Below are the code and all the weights of a small trained network. Each question names an input and a target symbol and asks about switching units off, where a switched-off unit gives its printed mean instead of its output.

import numpy as np


def w(rows, s, z=0):
    codes = np.array(rows[::2]) - 128.0
    scale = np.full(codes.shape[1], s)
    scale[-1] = z or s
    return codes * scale


def f(y):
    return np.maximum(y, 0)


def softmax(a):
    e = np.exp(a - a.max(-1, keepdims=True))
    return e / e.sum(-1, keepdims=True)


def log_softmax(a):
    a = a - a.max(-1, keepdims=True)
    return a - np.log(np.exp(a).sum(-1, keepdims=True))


def net(x, mask):
    ids = ['ΔΘΞΣΨΩαβγημτ'.index(c) for c in x.split()]
    T = len(ids)
    res = E[ids] + P[:T]
    u = 0
    for l in range(2):
        q, k, v = (res @ M[l].T for M in (Q, K, V))
        z = softmax(np.where(np.tri(T) > 0, q @ k.T / 3**0.5, -1e9)) @ v
        res = res + np.where(mask[u], z, O[l][:, -1]) @ O[l][:, :-1]
        u += 1
        y = f(res @ A[l][:, :-1].T + A[l][:, -1])
        res = res + np.where(mask[u : u + 4], y, B[l][:, -1]) @ B[l][:, :-1]
        u += 4
    return log_softmax(res[-1] @ U[:, :-1].T + U[:, -1])


Q, K, V, O, A, B = {}, {}, {}, {}, {}, {}
E = w([
[79,89,75,118,79,106,194],'Δ',
[152,129,67,128,95,85,189],'Θ',
[122,79,89,100,140,77,190],'Ξ',
[250,60,161,141,145,204,222],'Σ',
[93,95,111,120,103,148,210],'Ψ',
[93,127,59,152,115,99,106],'Ω',
[141,83,129,149,140,91,103],'α',
[219,156,141,155,86,215,124],'β',
[94,108,143,33,105,203,170],'γ',
[132,23,193,51,182,172,57],'η',
[61,126,64,61,117,152,35],'μ',
[14,123,79,47,11,167,120],'τ',
],0.015)
P = w([
[61,90,78,175,201,165,116],'0',
[155,138,54,112,251,145,182],'1',
[210,60,72,113,55,157,127],'2',
[65,111,130,163,168,139,94],'3',
[157,179,99,103,245,124,154],'4',
[173,78,114,77,45,113,93],'5',
[79,128,186,130,141,98,82],'6',
[152,201,166,83,227,97,142],'7',
],0.014)
Q[0] = w([
[179,119,124,218,219,157,150],'0.h1',
[153,115,42,2,165,153,94],'0.h1',
[183,51,207,131,89,188,101],'0.h1',
],0.0071)
K[0] = w([
[203,16,77,174,89,189,88],'0.h1',
[94,103,3,34,120,124,49],'0.h1',
[126,104,163,167,215,177,136],'0.h1',
],0.0073)
V[0] = w([
[28,47,146,126,43,144,135],'0.h1',
[120,97,131,98,118,86,100],'0.h1',
[92,208,254,222,75,188,124],'0.h1',
],0.0058)
O[0] = w([
[67,27,92,42,142,104,131,171],'0.h1',
[3,140,62,105,125,71,81,137],'0.h1',
[59,175,169,247,42,186,76,1],'0.h1',
],0.0039,0.0085)
A[0] = w([
[77,190,157,74,175,163,103,110],'0.n1',
[226,188,166,141,178,166,118,11],'0.n2',
[253,179,100,134,105,99,97,155],'0.n3',
[148,53,161,217,187,93,81,3],'0.n4',
],0.0074,0.0068)
B[0] = w([
[161,92,92,89,172,82,110,245],'0.n1',
[81,148,68,133,165,75,55,166],'0.n2',
[47,83,121,87,119,130,138,255],'0.n3',
[117,9,117,136,76,87,119,142],'0.n4',
],0.012,0.0031)
Q[1] = w([
[74,48,77,119,200,95,182],'1.h1',
[147,102,136,123,10,78,95],'1.h1',
[175,155,62,67,217,47,117],'1.h1',
],0.012)
K[1] = w([
[91,217,255,150,61,18,131],'1.h1',
[135,112,18,220,197,115,225],'1.h1',
[156,166,137,11,96,77,58],'1.h1',
],0.0094)
V[1] = w([
[178,24,241,74,190,219,125],'1.h1',
[149,86,184,223,139,39,230],'1.h1',
[43,193,249,75,96,154,254],'1.h1',
],0.0079)
O[1] = w([
[213,11,255,162,204,207,116,165],'1.h1',
[119,73,165,173,134,64,241,38],'1.h1',
[112,101,1,143,132,230,197,11],'1.h1',
],0.0095,0.011)
A[1] = w([
[99,109,199,130,98,181,104,113],'1.n1',
[60,66,123,152,99,107,101,2],'1.n2',
[248,133,143,82,86,143,118,129],'1.n3',
[181,139,111,72,140,140,228,81],'1.n4',
],0.012,0.0094)
B[1] = w([
[206,183,67,96,118,102,128,195],'1.n1',
[108,154,88,180,54,127,6,148],'1.n2',
[43,100,35,214,165,112,128,248],'1.n3',
[155,143,172,152,52,146,64,152],'1.n4',
],0.012,0.013)
U = w([
[74,62,82,141,67,78,176,77],'Δ',
[135,105,110,119,31,123,102,44],'Θ',
[208,136,113,90,78,79,126,12],'Ξ',
[193,243,149,192,89,153,132,201],'Σ',
[148,142,233,174,85,131,93,144],'Ψ',
[169,239,109,86,149,23,249,145],'Ω',
[90,85,250,30,172,91,190,145],'α',
[139,183,253,82,139,174,95,184],'β',
[43,118,241,181,142,244,123,254],'γ',
[148,203,142,224,156,102,173,145],'η',
[20,255,190,244,174,96,126,124],'μ',
[169,180,83,16,137,162,196,134],'τ',
],0.0066,0.0076)

Each question gives the input, a string of symbols that net reads in full, and the target symbol t.
The units are the heads (3 rows each of Q, K, V and O) and the neurons (one row each of A and B). Each row of codes is followed by its name. A weight is (code - 128) times the scale printed after its matrix; where a second scale follows, it is the last column's (O, A, B and U).
mask holds one flag per unit, layer by layer, with each layer's heads first. A switched-off unit (its flag False) gives its mean, the last column of its rows in O or B, instead of its output. The means were averaged over made-up inputs and are rounded, as every weight is.
A unit's drop is (log p(t) with every unit on - log p(t) with that unit switched off) / (log p(t) with every unit on - log p(t) with every unit switched off).
The circuit of an input: a set's keep is (log p(t) with only the set's units on - log p(t) with every unit switched off) / (log p(t) with every unit on - log p(t) with every unit switched off). Starting from all 10 units, units are removed one at a time, each time the one whose removal leaves the highest keep (on an exact tie, the one counted first), for as long as the keep stays at least 0.8.
circuit, biggest first: the units of the circuit, biggest drop first
k most important neurons: the k neurons with the biggest drops, biggest first
top k neurons in layer l: the k neurons of layer l with the biggest drops, biggest first
input Δ Ω μ β β, target μ: top 2 neurons in layer 1	(1.n3, 1.n1)
input Σ Ξ Ξ τ η τ γ Ω, target τ: circuit, biggest first	(1.h1, 1.n3)
input β Θ Ω Θ η, target η: circuit, biggest first	(1.n3, 1.n1, 1.h1)
input Σ Ω Θ Θ, target Ω: 2 most important neurons	(1.n3, 1.n2)
input τ β Σ Ω Ω γ, target Δ: top neuron in layer 0	(0.n3)
input Ω γ τ Ω μ μ Σ, target η: top 2 neurons in layer 1	(1.n1, 1.n3)
input Ψ α Ξ μ Ω γ α Θ, target γ: circuit, biggest first	(1.h1, 1.n1)
input τ Ω Ψ Ω α, target α: 3 most important neurons	(1.n3, 1.n1, 1.n2)
input Θ Ψ μ Ω μ, target μ: circuit, biggest first	(1.h1, 1.n3, 0.n3)
input τ Ω Θ μ Ω μ γ η, target μ: circuit, biggest first	(1.n3, 1.h1)
input μ μ μ Ω μ Ω μ α, target μ: 3 most important neurons	(1.n3, 0.n1, 1.n1)
input Ω Σ Ψ μ γ, target μ: 2 most important neurons	(1.n3, 0.n1)
input Σ μ α τ β, target τ: 2 most important neurons	(1.n3, 0.n3)
input η α μ μ Θ Σ, target Δ: top neuron in layer 1	(1.n3)
input Ω Σ μ Ω α γ μ μ, target μ: 3 most important neurons	(1.n3, 0.n1, 0.n3)
input Δ γ τ η η, target τ: top 2 neurons in layer 0	(0.n1, 0.n4)
input Ω Ω Ω Ω β, target β: 4 most important neurons	(0.n3, 1.n3, 0.n2, 1.n1)
input Ω μ Ψ μ γ, target μ: top 2 neurons in layer 1	(1.n3, 1.n1)
input η Ω α Θ η μ Ω Θ, target μ: circuit, biggest first	(1.h1, 1.n3)
input Ψ η τ Δ μ, target τ: circuit, biggest first	(1.h1, 0.n1)
input Σ α β, target Δ: circuit, biggest first	(1.n3)
input Ω η Ψ Ξ, target α: 3 most important neurons	(1.n3, 1.n1, 0.n3)
input η Δ Ψ Θ, target Ω: 3 most important neurons	(1.n3, 0.n3, 1.n2)
input τ μ α Ψ Δ α τ Σ, target τ: top 2 neurons in layer 0	(0.n2, 0.n3)
input μ Ω Ξ μ η, target μ: 3 most important neurons	(1.n3, 0.n1, 0.n3)
